Each row has a class, written after it.
28, 28, 38, -20, -38, 2, 8, 25, 22, 20, 7, -22, 19, -1, 28, 32, 6, 89, 51, -39, 34, -33, -23, -55, 9, 44, -17, 5, -7, 14, -1, 3
Vofup
13, -2, 50, -51, 12, -34, 12, 39, 59, 35, 16, 12, 39, 43, 62, 40, 50, 98, 59, -41, 58, 33, -6, -51, 31, 66, 2, 33, 6, 62, 69, -39
Miraf
28, 3, -3, -17, -59, -6, 5, 15, 17, -12, -18, 3, 22, 26, 29, 27, 38, 36, 47, -2, 17, -6, -2, -34, -2, 49, 7, -6, 16, 33, -22, -24
kebul
24, 21, 33, -47, -7, -22, 17, 29, 30, 18, -16, 4, 29, 17, 21, 37, 16, 72, 49, -17, 38, 8, -24, -40, 0, 43, -1, 19, 0, 17, 22, -8
kebul
-10, 14, -7, 32, 27, 0, -2, -14, -43, -7, -42, -22, -25, -10, -26, -16, -41, -25, -34, 12, -10, -46, 4, -5, -29, -51, -8, -13, -9, 0, -29, 13
biv
32, 39, 2, 7, -69, 31, 5, -3, -36, -18, -38, -32, -6, -11, -21, 20, -29, 37, 30, 0, -6, -99, -24, -37, -40, 12, -36, -21, -6, -17, -74, 21
kebul
27, 18, 13, -19, -29, -4, 3, 18, 8, 4, -8, -1, 15, 20, 8, 41, -2, 43, 36, -2, 26, -7, -20, -42, -6, 31, -8, 7, -7, 13, 1, -15
tolod
-4, 11, -1, 2, 12, 4, -5, -13, -9, 2, -26, 7, 0, 2, -7, 0, -9, -19, -34, 0, -10, -19, 14, 6, -7, -24, -1, -11, 6, -1, -6, -2
pes
21, 21, 9, 3, -3, 6, 2, 8, -4, 4, -17, -6, 12, 9, -4, 12, -9, 23, -1, -4, 10, -32, -10, -34, -13, 10, -5, -8, 16, -7, -16, 2
sev
-13, 2, 13, -41, 25, -24, 9, -17, 27, 25, -8, 36, 9, 16, 17, 12, 22, -1, 10, 2, 6, 39, 18, 13, 11, 17, 6, 20, -2, 23, 51, -21
kebul
2, 7, 19, -31, 27, -20, 4, 20, 28, 21, 10, 19, 14, 8, 7, 9, 17, 23, 4, -17, 17, 63, -6, 10, 24, 20, 18, 12, 0, 3, 41, -15
pes
6, 23, 12, -9, 13, 3, -3, -6, -6, 10, -8, -7, -9, 0, -12, 3, -10, 23, 5, -10, 4, -14, -9, -6, 12, 8, -18, 1, -14, 8, 0, 4
biv
-11, 7, 8, 1, 14, -7, 9, -5, -11, 10, -14, 0, -17, 7, -13, 0, -11, -10, -9, -2, -7, 4, 10, 8, -15, -21, 3, 1, -12, 2, 8, -3
Miraf
49, 13, 2, 17, -106, 8, 2, 36, -5, -12, -18, -25, 25, 4, 20, 48, 10, 64, 40, -16, 24, -51, -26, -71, -46, 35, -5, -21, 23, 0, -72, -4
Vofup
10, 14, 35, -18, -20, -9, 7, 11, 9, 10, -1, 0, 2, 6, 14, 27, -1, 47, 29, -15, 27, -18, -6, -34, -13, 15, -10, 8, -19, 28, 22, -6
punu
-9, 27, 17, -35, 2, -7, -3, -26, 6, 3, -28, 16, -1, 16, 10, 24, -3, 9, 3, -11, -6, -28, 4, -3, -11, 6, -8, -1, -1, 30, 14, -7
sev
-14, 24, 20, 21, 17, 1, -4, -22, -14, 6, -15, -12, -21, -25, 13, -16, -18, 15, -12, -23, -7, -44, 8, -3, -1, -17, -16, -3, -20, 13, 12, 0
sev
8, 5, 15, -26, 19, -18, 3, 9, 32, 10, 1, 4, 29, 17, 35, 16, 27, 46, 23, -10, 31, 6, -7, -25, 34, 37, 1, 18, 13, 44, 35, -25
kebul
-16, -25, 35, -45, 21, -46, 8, 13, 71, 13, 10, 42, 30, 38, 83, 17, 72, 37, 36, -29, 35, 70, 23, -16, 41, 42, 27, 33, 5, 69, 84, -42
Bipif
11, -8, 13, -2, -58, 17, -5, -3, 5, -22, 0, 12, 4, 17, 18, 6, 21, 1, 25, 7, -4, -20, 16, -29, -12, 31, -12, -7, 7, 11, -13, -13
punu
19, 12, -3, 18, -5, 8, 9, -4, -22, -1, -30, -15, 0, -12, -13, -5, -13, 11, -11, 1, -1, -55, -1, -27, -18, -14, -10, -16, 1, -8, -37, 13
kebul
-5, -14, -9, 6, -5, 9, -7, -24, -14, -12, 2, 18, -16, 11, -17, -16, 7, -43, -4, 21, -27, 13, 24, 21, -15, 2, 3, -9, 11, -12, -9, -16
Miraf
11, 19, -9, 26, -15, 10, 2, -2, -17, 6, -10, -23, 1, -13, -3, 6, -20, 4, -7, 2, 1, -38, 1, -18, -12, -10, 0, -13, 8, -4, -34, 6
Vofup
-5, -15, 6, -30, 8, -30, -1, 19, 50, 8, 15, 24, 30, 17, 41, 6, 40, 22, 4, -22, 15, 66, 14, 5, 28, 25, 29, 10, 12, 26, 42, -21
pes
-30, -2, 36, -21, 54, -24, 4, -33, 28, 32, 11, 12, -15, -1, 39, -5, 21, 12, 1, -25, 4, 34, 22, 20, 38, 8, 0, 23, -21, 53, 80, -22
Peka
10, 7, 6, 18, 24, 0, 5, 15, -14, 0, -8, -28, -1, -9, -6, -12, -14, 22, -10, -10, 6, -27, -11, -21, 3, -7, -2, 0, 1, -7, -18, 9
Miraf
-37, -21, -11, 18, 17, 18, -10, -39, -29, -21, 0, 15, -34, -4, -39, -54, -25, -96, -58, 29, -62, 33, 42, 65, -11, -52, 13, -15, -11, -34, -7, 12
pes
-19, 6, 57, -50, 60, -43, 6, -4, 73, 38, 18, 29, 22, 12, 76, 3, 54, 74, 27, -51, 37, 48, 17, -7, 72, 48, 4, 39, -22, 77, 114, -39
kebul
-39, -15, 23, -61, 72, -53, 4, -17, 59, 29, 16, 53, 18, 27, 43, 8, 35, 1, -6, -7, 18, 90, 18, 35, 46, 15, 30, 44, -4, 60, 110, -38
kebul
-2, 0, 23, -51, 20, -39, 8, 11, 57, 32, 10, 35, 32, 27, 46, 31, 38, 32, 26, -17, 31, 62, 6, -13, 26, 37, 27, 26, 5, 39, 61, -31
Vofup
9, -11, 0, -5, -33, 19, -9, -11, -5, -23, -1, 19, -1, 17, -14, -8, 5, -33, 0, 19, -28, 3, 19, 9, -16, 10, 2, -18, 12, -17, -28, -6
pes
27, 33, 1, 30, -47, 27, 14, 17, -57, -4, -27, -36, -22, -17, -54, -8, -48, 19, 7, 8, -4, -34, -32, -18, -38, -9, -8, -17, -9, -54, -70, 32
kebul
-8, -10, 30, -70, 63, -48, 1, 14, 70, 23, 23, 47, 33, 38, 42, 24, 47, 38, 24, -12, 48, 85, -1, -9, 46, 39, 18, 37, 3, 62, 98, -35
biv
-4, 34, -3, 36, -20, 19, -3, -25, -49, -2, -27, -31, -30, -35, -30, -10, -52, -10, -19, -6, -29, -64, -2, 5, -30, -35, -14, -23, -28, -25, -54, 19
Vofup
3, 3, 2, -3, 19, -8, 0, 6, 4, 5, -7, -7, 6, 8, 13, 7, 8, 17, 5, -4, 15, -13, -4, -13, 10, 8, -2, 10, 11, 18, 11, -15
Miraf
16, 9, 10, -2, 0, 0, 10, 11, -13, 10, -3, 5, -10, -2, -20, 10, -10, 8, 2, 2, 11, 16, -19, -3, -2, -6, 4, 7, -12, -19, -11, 12
Bipif
-29, 8, 22, 12, 44, -7, 4, -26, -9, 18, -5, -5, -25, -30, -1, -28, -25, -7, -32, -20, -16, 10, 9, 23, 9, -34, -1, 4, -31, -1, 28, 12
Peka
-6, -4, -19, 34, -28, 13, 1, -11, -37, -26, -30, -18, -16, -13, -21, -14, -32, -38, -39, 13, -31, -27, 2, 7, -41, -39, 12, -24, -3, -25, -54, 22
Peka
21, 4, -3, 3, -44, 20, -10, -8, -20, -21, -14, 5, -5, 11, -29, 2, -8, -23, 5, 21, -22, -9, 9, 6, -36, 2, 0, -26, 12, -22, -46, -2
pes
20, 17, 7, 11, -32, 15, 2, 12, -31, 0, -25, -9, -6, -7, -31, 7, -36, 7, -8, 3, -6, -36, -13, -11, -40, -18, -7, -15, -11, -38, -48, 17
pes
9, 13, 26, -16, -8, -8, 3, 5, 16, 5, -10, -12, 10, 0, 32, 20, 3, 55, 32, -26, 19, -32, -2, -43, 9, 21, -16, 6, -15, 32, 14, -6
tolod
21, 16, 23, -17, -4, -17, 7, 21, 20, -1, -17, -13, 20, 21, 34, 32, 17, 56, 31, -19, 34, -25, -17, -54, -1, 29, -1, 5, 16, 41, 11, -14
sev
57, 24, -3, 26, -62, 19, 7, 30, -34, -7, -28, -46, 8, -7, -16, 38, -23, 55, 36, -2, 20, -80, -33, -75, -35, 16, -27, -22, 5, -12, -79, 11
tolod
4, -5, 20, -25, -18, -23, 0, 24, 44, 8, -6, 28, 39, 34, 60, 26, 52, 51, 23, -28, 36, 41, 6, -30, 18, 41, 21, 14, 22, 45, 32, -31
Bipif
2, 0, 20, -15, 31, -28, 1, 13, 33, 12, 1, 1, 11, 20, 36, 11, 29, 38, 14, -18, 34, 22, 5, -24, 29, 22, 4, 15, -1, 52, 47, -24
biv
-17, 7, 37, -26, 35, -34, 9, -21, 33, 14, -11, -1, -9, -7, 51, 16, 20, 30, 17, -31, 10, -6, 7, 0, 20, 6, -2, 19, -29, 62, 60, -17
Peka
-20, -8, 15, 4, 70, -27, 2, -2, 12, 19, 3, -7, 7, 6, 23, -12, -3, 11, -13, -10, 13, 32, 11, -3, 34, -9, 18, 18, -7, 41, 53, -21
tolod
5, 10, 24, -19, -11, -13, 10, 0, 7, 7, -20, 4, 1, 16, 14, 31, 1, 20, 20, -2, 16, -2, -7, -19, -21, 7, 4, 5, -2, 28, 14, -12
Peka
-6, 2, 38, -24, 48, -29, 11, 12, 25, 24, 13, 9, 17, 25, 17, 8, 4, 42, 17, -19, 25, 55, -2, -24, 21, 18, 15, 18, -5, 38, 56, -22
tolod
14, 9, -27, 47, -61, 55, -6, -20, -77, -30, -24, -28, -26, -1, -78, -20, -63, -55, -23, 43, -48, -48, 8, -6, -61, -38, -12, -46, 15, -57, -103, 33
tolod
13, -4, 5, -8, -16, -17, 9, 36, 36, 17, 18, -1, 39, 15, 35, 12, 31, 49, 15, -29, 25, 50, -5, -32, 26, 36, 25, 5, 12, 12, 8, -12
Vofup
5, 6, -37, 54, -33, 27, 2, -11, -62, -25, -35, -20, -30, -17, -56, -28, -47, -60, -55, 22, -45, -38, 7, 8, -53, -61, 8, -41, -4, -55, -85, 37
sev
7, 22, 5, 15, 11, -2, 12, 24, -33, 3, -18, -33, -21, -16, -39, -12, -35, 18, -1, -5, 11, 10, -28, -10, -16, -23, 3, -4, -15, -25, -23, 27
biv
-8, -1, 17, -19, 20, -17, 14, 10, 23, 30, 19, 10, 12, 1, 17, 8, 9, 19, 15, -9, 18, 43, 2, -7, 14, 11, 13, 18, 1, 9, 36, -7
Vofup
-33, -19, 21, -32, 73, -36, 0, -24, 50, 29, 10, 37, 19, 20, 49, -1, 27, -6, -28, -12, 11, 54, 33, 15, 39, -2, 23, 22, 4, 61, 87, -27
Peka
8, 14, 49, -60, 0, -34, 5, 15, 65, 18, -2, 12, 36, 47, 79, 51, 52, 97, 71, -43, 48, -16, -3, -49, 28, 73, -8, 30, 2, 86, 65, -49
Miraf
-21, 10, 1, 21, 31, -3, -2, -22, -27, 10, -11, -12, -18, -24, -11, -27, -39, -9, -25, -9, -25, -6, 13, 11, 3, -26, -2, -3, -29, -6, -6, 9
tolod
-22, 3, 38, -53, 56, -39, -5, -10, 60, 30, 9, 31, 15, 22, 59, 10, 41, 45, 17, -34, 29, 41, 23, -2, 54, 32, -1, 29, -17, 80, 94, -34
biv
-22, -2, 38, -40, 54, -34, 6, 3, 43, 24, 15, 12, 15, 1, 40, -12, 23, 50, 15, -35, 24, 51, -7, 4, 56, 25, 9, 36, -15, 39, 76, -14
kebul
1, 8, 36, -51, 38, -31, 15, 17, 41, 27, 7, 12, 14, 31, 30, 27, 32, 51, 36, -22, 32, 39, 0, -12, 26, 39, 11, 27, 0, 47, 63, -26
Miraf
18, 19, 31, -14, -2, -12, 9, 19, 12, 17, 10, 8, 2, 6, 3, 24, 9, 42, 33, -11, 34, 40, -20, -16, 5, 21, 7, 13, 2, 11, 19, -8
Bipif
-18, -8, 24, -24, 5, 3, -7, -21, 16, -4, 23, 32, -5, 34, 11, -5, 26, -15, 16, 7, -1, 60, 25, 22, 27, 20, 8, 9, 3, 37, 43, -26
Bipif
-45, -10, 17, -5, 81, -22, 0, -31, -2, 17, 5, 31, -20, 2, -8, -36, -13, -50, -41, 6, -19, 71, 27, 53, 22, -41, 29, 16, -14, 12, 48, -2
Bipif
-14, 11, 17, -16, 45, -15, 1, -6, 15, 16, 3, 3, -8, -5, 11, -5, 9, 23, 5, -20, 17, 15, -1, 1, 34, 1, -12, 14, -22, 31, 47, -10
biv
-1, 10, 3, -1, 3, 0, -8, -6, -10, -1, -22, -4, -3, 0, 3, 0, -11, -1, -17, -6, -5, -25, 8, 1, -1, -13, -1, -8, -7, 12, -11, -3
pes
-14, 0, -4, 21, -2, 27, -2, -35, -47, -23, -6, -8, -34, -15, -57, -44, -39, -62, -27, 34, -51, 2, 22, 36, -28, -33, 1, -24, 2, -31, -41, 25
kebul
-11, -5, -20, 15, 3, -9, -1, -6, 1, 7, 8, 6, 7, -7, 0, -18, -4, -21, -23, -1, -14, 38, 14, 18, 4, -16, 28, -7, -2, -9, -9, 0
Vofup
-6, 1, -12, 3, -39, 4, -9, -20, -17, -27, -26, 9, -5, 22, 4, -1, -8, -28, -14, 9, -27, -26, 19, -7, -29, -6, 7, -21, 4, 13, -37, -2
sev
15, 11, -27, 32, -61, 46, -11, -23, -66, -39, -30, -13, -22, -2, -65, -15, -52, -59, -20, 41, -55, -38, 11, 1, -55, -19, -7, -44, 10, -53, -103, 25
tolod
